Here is a tiny trained network, its code and every weight. The questions are about switching its units off for an input and a target symbol, where a switched-off unit gives its printed mean instead of its output.

import numpy as np


def w(rows, s, z=0):
    codes = np.array(rows[::2]) - 128.0
    scale = np.full(codes.shape[1], s)
    scale[-1] = z or s
    return codes * scale


def f(y):
    return np.maximum(y, 0)


def softmax(a):
    e = np.exp(a - a.max(-1, keepdims=True))
    return e / e.sum(-1, keepdims=True)


def log_softmax(a):
    a = a - a.max(-1, keepdims=True)
    return a - np.log(np.exp(a).sum(-1, keepdims=True))


def net(x, mask):
    ids = ['αβγδζηθπ'.index(c) for c in x.split()]
    T = len(ids)
    res = E[ids] + P[:T]
    r = res
    for j in range(3):
        rows = slice(2 * j, 2 * j + 2)
        q, k, v = (r @ M[0][rows].T for M in (Q, K, V))
        z = softmax(np.where(np.tri(T) > 0, q @ k.T / 2**0.5, -1e9)) @ v
        o = O[0][rows]
        res = res + np.where(mask[j], z, o[:, -1]) @ o[:, :-1]
    y = f(res @ A[0][:, :-1].T + A[0][:, -1])
    res = res + np.where(mask[3:7], y, B[0][:, -1]) @ B[0][:, :-1]
    return log_softmax(res[-1] @ U[:, :-1].T + U[:, -1])


Q, K, V, O, A, B = {}, {}, {}, {}, {}, {}
E = w([
[233,83,91,77,127,71,111],'α',
[69,76,127,198,121,56,176],'β',
[94,158,254,114,38,97,88],'γ',
[86,125,46,169,78,194,81],'δ',
[218,60,145,209,42,190,71],'ζ',
[143,134,162,178,78,242,198],'η',
[165,95,208,115,210,227,123],'θ',
[33,122,97,115,188,222,93],'π',
],0.0098)
P = w([
[174,180,151,169,147,50,97],'0',
[134,144,147,195,137,60,79],'1',
[119,130,144,178,127,88,89],'2',
[123,98,150,152,118,101,100],'3',
[102,81,138,133,109,129,112],'4',
[96,55,142,101,102,153,116],'5',
[86,29,135,91,96,157,135],'6',
[77,3,137,71,100,184,144],'7',
],0.0063)
Q[0] = w([
[110,152,79,156,201,176,90],'h1',
[125,78,134,211,136,141,135],'h1',
[162,103,84,172,72,153,118],'h2',
[145,29,180,166,78,158,2],'h2',
[144,70,133,152,52,102,106],'h3',
[170,24,200,194,125,149,86],'h3',
],0.027)
K[0] = w([
[72,234,34,161,206,147,116],'h1',
[69,135,143,122,167,234,114],'h1',
[78,141,165,138,80,150,185],'h2',
[72,2,148,85,83,229,172],'h2',
[162,36,124,138,103,237,136],'h3',
[21,29,149,39,152,197,107],'h3',
],0.019)
V[0] = w([
[103,48,125,171,157,28,158],'h1',
[79,84,142,134,102,151,22],'h1',
[46,180,213,160,85,121,222],'h2',
[140,222,89,198,177,244,164],'h2',
[225,133,151,201,98,192,188],'h3',
[160,99,249,125,245,93,121],'h3',
],0.013)
O[0] = w([
[179,120,114,57,129,120,123,110],'h1',
[107,232,121,137,148,90,96,253],'h1',
[130,131,107,165,100,109,254,154],'h2',
[143,140,76,77,65,255,144,134],'h2',
[109,46,197,68,59,118,201,188],'h3',
[30,39,114,55,163,153,101,221],'h3',
],0.0079,0.0071)
A[0] = w([
[177,109,104,111,200,92,101,122],'n1',
[159,104,197,123,245,171,124,40],'n2',
[118,46,11,192,95,107,95,174],'n3',
[222,137,157,193,100,109,121,4],'n4',
],0.011,0.0038)
B[0] = w([
[161,200,141,90,168,159,166,203],'n1',
[175,101,164,231,198,179,130,254],'n2',
[116,127,6,162,119,107,122,232],'n3',
[155,2,91,143,80,97,80,209],'n4',
],0.0085,0.0037)
U = w([
[176,108,195,146,202,187,127,51],'α',
[223,105,99,16,186,99,161,183],'β',
[95,105,124,156,175,53,201,90],'γ',
[187,54,128,160,80,119,61,5],'δ',
[120,152,253,89,77,83,73,214],'ζ',
[161,129,154,129,79,187,206,77],'η',
[57,93,112,76,157,199,103,141],'θ',
[128,202,88,138,120,191,78,233],'π',
],0.0052,0.0023)

Each question gives the input, a string of symbols that net reads in full, and the target symbol t.
The units are the heads (2 rows each of Q, K, V and O) and the neurons (one row each of A and B). Each row of codes is followed by its name. A weight is (code - 128) times the scale printed after its matrix; where a second scale follows, it is the last column's (O, A, B and U).
mask holds one flag per unit, heads first, then neurons. A switched-off unit (its flag False) gives its mean, the last column of its rows in O or B, instead of its output. The means were averaged over made-up inputs and are rounded, as every weight is.
A unit's drop is (log p(t) with every unit on - log p(t) with that unit switched off) / (log p(t) with every unit on - log p(t) with every unit switched off).
The circuit of an input: a set's keep is (log p(t) with only the set's units on - log p(t) with every unit switched off) / (log p(t) with every unit on - log p(t) with every unit switched off). Starting from all 7 units, units are removed one at a time, each time the one whose removal leaves the highest keep (on an exact tie, the one counted first), for as long as the keep stays at least 0.8.
circuit, biggest first: the units of the circuit, biggest drop first
heads that matter: for each layer, one digit per head in row order, 1 if its drop is at least 0.15 and else 0, layers parted by /
drop when u is switched off: that unit's drop, to one decimal
input α θ α, target θ: circuit, biggest first : (h3)
input β β δ θ η γ π δ, target π: heads that matter : 001
input δ δ δ β β, target δ: circuit, biggest first : (h3 n4)
input θ β β δ β, target δ: circuit, biggest first : (h3 n4 h1)
input δ θ η, target θ: heads that matter : 001
input θ θ π γ, target π: circuit, biggest first : (h3 h2)
input α β β, target β: heads that matter : 100
input π π ζ, target π: heads that matter : 011
input θ π γ θ γ γ ζ, target ζ: heads that matter : 011
input γ γ α, target γ: heads that matter : 010
input δ θ β γ, target θ: heads that matter : 001
input η α β δ π η δ π, target π: circuit, biggest first : (h3 h1)
input γ α γ γ π α, target π: heads that matter : 011
input δ γ θ δ π θ, target π: circuit, biggest first : (h3)
input η θ γ, target θ: heads that matter : 011
input α η α, target η: drop when n2 is switched off : 0.0
input ζ δ δ θ ζ, target θ: drop when n3 is switched off : 0.1
input γ γ γ δ α, target δ: drop when n4 is switched off : 1.3
input γ γ α π γ π η β, target π: drop when n3 is switched off : 0.2
